Table B holds the same points as the rows below and some others, measured another way and shuffled. Each row below is followed by which row of B it is.
B, 72 rows:
[[-598    5  -53   55  247 -447 -157 -127  146 -329 -391 -265  -44  321
    69  301 -204  -20 -295  167  122 -261 -104  393]
 [  45  193 -189  105  212  168  -80 -309  172   96  121  -15 -129  121
  -162   87 -100  218  333  -96  -66   40  -66 -117]
 [ 320  128  170  270  282  208 -182  214  451   25   75  270   71  111
   -69   66    3  100  217   63 -186  175 -424 -377]
 [ 174    1  -26  203  119  139   22  252  313   10   96  144  -49  -38
   -57  107   79  113  258  -59  -73 -104  -58 -115]
 [-328 -141   54   -8  253 -237  -70  159  119 -321 -248  -77  -43   33
    82   91  -69 -104 -310  139  102 -231 -182  192]
 [ 180   44   31  192  128  192  -74  213  333   16   70  148   -5  -13
    -2   23  -39   49   59 -100  -68  -91  -61 -124]
 [  82  250  -51   48   92   67  -86 -167  269  129 -119   66   15  259
   -75  136 -114  173   76  -64 -192 -117  254   76]
 [ 142   56   -4   50  -27    8  -33   59  185   -9  -62  109   76   -5
     8   69   23   26  -56  -26  -74  -45  -55  -48]
 [ 145  187  -18   55   40   58   34   50  179   79 -103  142   40   35
   -88  129   93   86  201   30 -206 -196  198   32]
 [ 175   68   39  132  136  234  -42  176  201   13   77  153    6 -141
    -9  -74    0  -31   41  -66  -67 -127  -67 -148]
 [ 171 -155 -364 -297 -178    3  -27 -605  -57   25  221 -143 -112   -6
   -29  -92 -189  249 -284 -400  236  357 -180 -124]
 [ -15   -7   30  -70   -9   38 -175  -75   64 -121  -87  -10   93  -82
   183 -192 -243 -173 -632 -140  115  -69 -100    2]
 [ 134  -29 -269 -274  -35  279  -76 -555 -172   41  259 -104 -122 -249
    18 -383 -258    2 -377 -378  211  144  -79 -167]
 [ 103  210   16  150  123  117 -174  -76  291   53  -37   89   60  163
    -2   50 -148   56  -40  -54 -109  -15  -61  -90]
 [  86    1    1   23  -46 -157 -171  -79  248  -91 -104   34  129  181
    75  133 -119   66 -310  -57   32  170 -287  -70]
 [  50  170  -57   25  -80 -139 -106 -149  265   47 -213   34  108  311
     2  239 -109  150 -120  -53 -123  -40  137  127]
 [ 234  246   91  -13  -18 -224 -120 -143  248   28 -256  190  239  335
   -86  305   89  151   65  214 -270  245 -282 -134]
 [ 213 -189  -27  -88 -202 -232  120  225  146 -116 -105  134  100  -65
     7  205  228   83  -79   12   -4   42 -160  -19]
 [ 233  180   61   52   82  193   -6   98  160   85  -41  207   68  -74
   -54  -23   76   -7  115   20 -206 -157   89 -100]
 [ 300  108   45  -20  -12  122  105  174   93   63  -46  244   74 -158
   -87   22  231    7  190   63 -215 -141   66 -101]
 [ 213   75  -15  -18  -36  -11  124  143  134   45 -105  181   57  -44
  -100  154  225   84  224   75 -200 -153  127    2]
 [-111  -48   -3   21   25   31 -141   -2  -21 -217  -24  -56   52 -258
   174 -196 -157 -250 -500  -74  194 -105 -306  -51]
 [ 128 -129  -34   97  -40  100  -11  209  109 -125  117   72   17 -286
    89  -89   24  -96 -166 -126  123  -52 -272 -154]
 [ 219 -138   29  135   -1   39    8  338  263 -105   77  163   39 -141
    33   58  109   17   -9  -56   22   10 -287 -180]
 [ 115  -42   62   67  111 -106 -207   26  430  -73  -87   68   70  322
    58  163 -187  152 -275  -76   -5  193 -273  -79]
 [  46 -100   61   93  154 -243 -136  122  431 -158 -131   65   47  334
    -3  298  -49  194  -78   62  -15  197 -389  -59]
 [ 144  250   13  178  217  571 -180  -51   78   91  218  108  -30 -317
    50 -402 -215 -196  -97 -194  -29 -197  -18 -253]
 [  79  -93 -278  -24  166   85 -147 -435  301   47  245 -124 -216  291
   -86   59 -314  390  -13 -355  151  314 -189 -131]
 [-227  -88  -21   28   74 -353  -59   57  147 -259 -247  -69   38  129
    45  253   -3    4 -188  129   85  -69 -276  142]
 [ 306   62   86  164  136   21  -90  165  440   25   -5  229   79  208
   -85  219   69  205  208   46 -181  187 -295 -243]
 [ 196   93  -20   74   24   45   48  106  197   44  -25  162   38  -17
   -94  143  145  100  240   25 -158  -80    2  -74]
 [ 271   33 -185   62  223   53   20 -198  319  107  188   98 -152  242
  -289  276  104  452  632  -28 -131  313 -284 -275]
 [ 180   33  -73  -68   43   97  141   37   20   33   14  129  -44 -171
  -128   22  189   66  241   10 -119 -142   80  -47]
 [ -48 -167  -11   94   33  112 -144  160  128 -198   85  -33   -7 -245
   215 -204 -212 -192 -537 -226  253 -124 -242  -53]
 [ 153  183  -18   52  322  340 -135 -143  282  140   95  102 -107  127
   -97  -85 -191  151  103 -141 -151  -56  125 -111]
 [ 159  152   54  138  217  284 -122   88  321   94   18  147  -18   58
   -11  -65 -145   45   -8 -113 -137 -166  155  -57]
 [  23 -214 -287 -179  -44 -219   84 -238  139  -51   27 -104 -154  177
   -95  241   -9  342   33 -179  112  140  -40   80]
 [ 118  112  -55   28  165  228   -7  -43  146   74   53   81  -78  -45
   -81  -50  -43   74  119  -88 -101 -157  137  -41]
 [-235 -145   59   91  321 -197    2  273  156 -322 -141   -4  -71  -40
   -21  163  102  -50   54  231   61 -161 -383   32]
 [ 144   99 -129  -18   92   55   47 -141  136   69   23   71  -64   58
  -153  131   68  194  288  -30 -118  -12   31  -52]
 [ 148   72 -187 -225   -4  -22  104 -332  -54   62  -20   33  -55    3
  -173   76  116  188  196   -5  -93   52   31  -40]
 [ 118  -62  -48   74  -81 -133  -57   26  143 -136    9   52  100  -52
    32  125   59   19  -83   -2   74  172 -477 -188]
 [-289 -175   24  -86  169 -425   94  206   14 -361 -319  -36  -16  -13
   -27  263  207  -53  -36  316   43 -203 -253  201]
 [ 199  163 -206 -192   26  126   63 -443 -137  107  104   42  -54 -122
  -196  -53   99  127  251  -30  -88  117 -103 -192]
 [  85  -64  -53   44 -116 -203  -38   59  290  -66 -123   39   79  187
    36  250  -23  150 -151  -79    5   42  -70   62]
 [-369  -39   15  -65  197 -398   35   71  -15 -324 -363  -72    0   37
   -19  241  127  -88  -59  327   15 -248 -190  234]
 [ 298   81   52  154   60   -2  -78   89  285  -15   29  209  113   60
   -88  169  129  116  225   91 -132  237 -482 -332]
 [  42   48 -241 -107   81   22  -57 -424  126   64   61  -80 -124  192
  -106   72 -161  265   27 -192   18  108   27    0]
 [  31 -118  -75   15  -12   43   70  206  142  -70  -15   40  -50 -138
    43   12   16    7 -124 -143   51 -261  158  113]
 [  81 -152    1  313  207  202 -180  266  431 -111  225   48  -80  -35
    86  -27 -187   47 -111 -230  158   62 -387 -223]
 [ 180   61   -9   98   95  132   32  156  209   26   26  162  -12  -68
   -74   68  106   73  212   -5 -120 -115  -20 -104]
 [ 171    1   19   60  -14   -6  -86   60  206  -61  -16  111   97  -13
    36   45    6    9 -126  -26  -12   85 -281 -165]
 [ 223  -60 -235 -218   71   79  -19 -436   97   69  187  -19 -144  103
  -137  -16 -105  305   27 -233   48  310 -155 -182]
 [  30    9 -100 -114   24  -68   22  -87  179   21 -130    4  -43  164
   -39  133  -54  175  -73  -97  -64 -131  258  173]
 [ 473  -38 -151  -46  216  268  -25 -238  287  146  357  166 -162   99
  -237    5   11  406  409 -184  -72  455 -354 -457]
 [  69   78   27  106   90   30 -193   11  405   16 -101   55   53  283
    78   87 -257  106 -285 -152  -50  -32   69   53]
 [  94  -48 -326 -203  -28  106 -117 -621    8   49  219 -156 -138   52
   -21 -132 -296  210 -269 -384  199  283 -141 -132]
 [ 139  404   36  166  184  299 -179 -142  252  183  -48  132   53  132
   -43  -33 -173   26   80  -47 -246 -160  189  -65]
 [ 120   93   69  234  217  245 -287   27  373  -13  104   87   32   77
    91 -106 -287   -5 -228 -163   17   69 -277 -223]
 [  21 -188   32  140  146  -68  -92  249  297 -209   21   51  -12  -14
    62   94  -28   26 -138  -14  116   70 -444 -131]
 [ 111  131  -84   63  112  157   -4  -47  161   67   36   75  -50   -7
   -90   38    1  104  190  -64 -108 -121   81  -46]
 [  54 -177  -94  -62 -237 -288    4   24  100 -176  -93   -8  105  -17
    90  164   40   37 -318  -67  137  102 -282   12]
 [ 154   75   39  101   35  244  -86  100   67  -35   82  124   70 -288
    71 -198  -32 -171 -169  -76    6 -100 -187 -196]
 [ 105 -388 -419 -376 -319 -181   80 -461 -110  -95  198 -209 -135 -102
    29  -32 -110  228 -416 -428  374  315 -184  -12]
 [ -59 -236    5   -4  -29 -390   15  230  230 -264 -193   12   51  105
    48  306   94   81 -178   93   89   22 -315   80]
 [ -53  -17 -297 -200   10  -42  -67 -541   11    4   47 -172 -133  126
   -48    2 -225  204 -195 -246  136  112    3   52]
 [ 166  -33 -115 -109  -57   55  194   69  -58   -5   23  105  -49 -273
   -99    7  239   29  180  -16  -58 -175   82  -15]
 [ 222   47 -134   52  -48 -195  197   79  225   48  -69  154    5  134
  -253  461  372  329  642  145 -224   23  -45  -36]
 [ 310 -110   90  226  180   53    6  376  304 -134  159  256   25 -144
   -99  140  266   76  373  138  -52  227 -699 -441]
 [ 130  186  147 -309 -210 -253   41  -78 -227 -100 -419  178  324 -154
    33   -1  243 -239 -338  313 -213  -89  -74   32]
 [ -46 -104  -77 -151 -204 -219  -15  -85  -99 -207 -132  -48  116 -177
   125  -13    0 -141 -476  -30  158  -10 -254   33]
 [  74   53  -51 -101 -143   90   81   36 -154  -42  -72   62   68 -367
    59 -157   93 -201 -226  -51   -4 -296  137   50]]
Rows of B count from 0, top down.

[ 170  -56   63   47  199  195   18  115 -151   92  257   43  -17  -73
 -104  -65  -95  133  -25 -206  133   43 -174   78  158  157  -11 -135
  242   -6 -167  -63 -111 -380] | 1
[ 151  -94  -49  103  -34  -20  -42   18  -90   63   -7 -137   92   43
   52   29 -146  -21 -148  212    1    4  -69  129   68   14  -38 -162
   27   67   12 -147  -13   46] | 28
[ -31   40 -119   82  -80  -24   26  218 -207  -66  -32 -128  108   51
   -8  -32  192  114   32  -30  -43  -12  -36   26 -111  -46  -63   57
   40  391   35  200  111  -20] | 3
[ -76   25  -43  259  -35   87  114   17   42  -58  -37   39   66 -149
 -137  -36   59   41 -153   17    8    6 -127   94  102  -18  -62  -47
  -45   49  119   40  -53  102] | 33
[ -52  133  -55  148  -65   -7  140   12  201   81  137 -296   20   98
  132 -109  271   76  100  117  -71 -190  -82 -141 -122 -261 -225   -1
 -103   89    7   95  233  167] | 47
[ -64   45  -38  159 -138  -67   42   28   29  -44 -157  -92  107   14
   -2    0   81    0  -38  110  -65  -37   11   42 -131 -183  -59   52
 -170   94  150  102   26  196] | 29
[-234  108  -50    9  133 -108    8   53  -15  317  205  -32   41   52
  149  -49   -7 -163   53   15  -80   90   30  -13  -96 -258  -91  -98
 -135 -231   87   94 -199 -257] | 43
[-454   47 -256  144   41  -95   93  145 -156  133  -31  124  189  -99
   -1   -9   41 -186 -235   69  -79  278   61  159   17 -181   20 -171
 -145   -2  252  223 -273 -136] | 68
[-200  287 -141  193 -192 -242   80  146  -12   83   80 -385   77  116
  217  -79  428    4  222  272 -228 -240  -95 -128 -317 -318 -345  118
 -201  354  207  249  299  353] | 60
[-115  -24 -135 -140   31 -126 -129  175 -225  146   -2  -62   83  166
  122   42    4  -94   56 -118 -104  172  130   -2  -92  -91   41   55
  -34  143   12  170  -96 -351] | 66
[-266  222 -139   50 -221 -372  -68  120  -84  117 -118 -272  115  186
  247   30  255 -154  201  222 -287  -78   92  -80 -397 -370 -205  203
 -333  239  288  275  110  227] | 19
[ 216 -116   33  -80  -65   50 -133  -65  111    5  -59 -151  -57  171
   47   70  -43   14   73 -149  -71  -35   16 -111   83   55   -2  185
  -18   96 -114  -51  108 -139] | 53
[  35 -163  -52   36 -174   55  -21 -133  249 -127 -329  -56   63  103
  -29   86  -30  -25 -153  -36  -58   56  135  -16   81  -88  102  135
 -182   27   33   14   46   91] | 61
[ -89   50  -86    2  -21  -71  -33   30   46  130   74 -157    4  112
  125    1  121  -68   84  -38 -139   -4   -6 -102  -12 -105 -109   91
  -95   94   33   99   57 -107] | 39
[-110    5  -55  -87   63  -92  -69    0   45  250   98 -101   14  154
  172   15  -30 -157   61  -42 -111   88   84  -70  -35 -179  -36   11
 -128 -134    9   50  -97 -268] | 40
[-136  126    6  202  -21  -85   34   88 -116   55  -14   42   89 -111
  -54  -19   26  -39  -19   70  -45   10  -86  121 -106 -119 -100  -12
 -117  -10  205  104 -149   61] | 62
[ -66  -89  -60   71   33  101   15   81  -98  -51 -107  147   90  -75
 -152   22  -61   17 -170 -175   41  181   13  123  115   48  106  -13
   16   50   37   93 -178 -212] | 22
[ 217 -172   35  116   -2  128   17    7  -52  -66 -119    4  117  -18
 -104    7 -200   98 -224   66  134   48  -28  188   71   21   96 -173
   72  -17  -55 -131  -89  -10] | 25
[ 348 -267  195   65   20  249  -57 -143  112 -133 -217  176   15  -68
 -248   71 -366   90 -227 -172  171   80  -11  167  214  154  207  -20
   49 -229 -109 -232 -200 -128] | 14
[ 454 -155  189   18 -176  112 -144 -151  185 -185 -232 -139  -65  116
  -80   96 -119  136   55 -110   -6 -170  -38  -49   55  114   17  268
  -22  100 -117 -170  172  114] | 15
[ -46  -60 -201 -143 -166 -135 -133   94  -36    9 -162 -265   71  298
  189   84  169  -53   92  -57 -193   48  172 -143  -91 -108    0  225
 -111  384   -3  193  199  -98] | 67
[  66 -134 -127   50 -138  -33  -25   40  -43  -51 -206 -160  156  129
   57   45  -39    6 -171  163  -22   43   82   89  -24  -93   53  -73
  -57  186   26    0   60   95] | 64
[ -70  -22 -214   11   44 -258 -101  177 -356  325  150 -212  177  136
  279   30 -155 -211 -115  403  -94  125    5  171  -70 -110  -87 -328
    0  100   99  -64 -121 -112] | 42
[  63 -142   35   36  -21   31  -71 -116   98   31 -175   63   55   20
  -39   91 -235  -99 -169   -8   -4  115   64   95  107  -33  107  -12
 -121 -191   45 -104 -183  -76] | 70
[-415  258 -136  302 -133    0  319 -189  643  106  121 -283  -23   20
  154 -144  497  -59   58  152 -199 -218  -69 -295  -41 -481 -335   86
 -392 -116  194  202  270  407] | 56
[-310  224 -140  282 -277 -221  116  -64  255   12 -158 -250   97   39
  145  -16  323 -119   31  328 -252 -161   -8  -87 -215 -391 -261  140
 -414  115  349  199  186  542] | 51
[ 479 -142  225  -35   12  150 -164   -8  -69  -70  -24  -34  -72   58
 -117   49 -213  169   83 -215   89  -87 -110   36   68  218   39  132
  157   54 -195 -179   14 -193] | 6
[ -26  123   13   73  -95 -193  -87  100 -149   74  -41 -121   62   66
   77   21   51  -44  143   85 -128  -69  -30   27 -228 -143 -131  124
 -135  122  151  107   -6   68] | 18
[   9   98   66  128  103   40   14   25    2  152  232  -14  -53  -76
  -25  -48    8   -2   78  -82  -21  -52 -185   -6   64   15 -155   -5
    9  -82   17  -15  -77 -147] | 34
[-198    1  -55   99   -5  165  217 -134  472   29  -15  -75   21   58
   12  -97  198   35  -77 -110   -2   -6   81 -158   37 -336  -18   13
 -198 -203  -16  138   62    1] | 10
[  56   38  -38   23 -103 -114  -58  187 -222  -20  -96 -167  121  126
   57   -5   83   78   91   50  -46  -43   29   40 -246 -126  -44   69
  -22  292   41  142   78   18] | 30
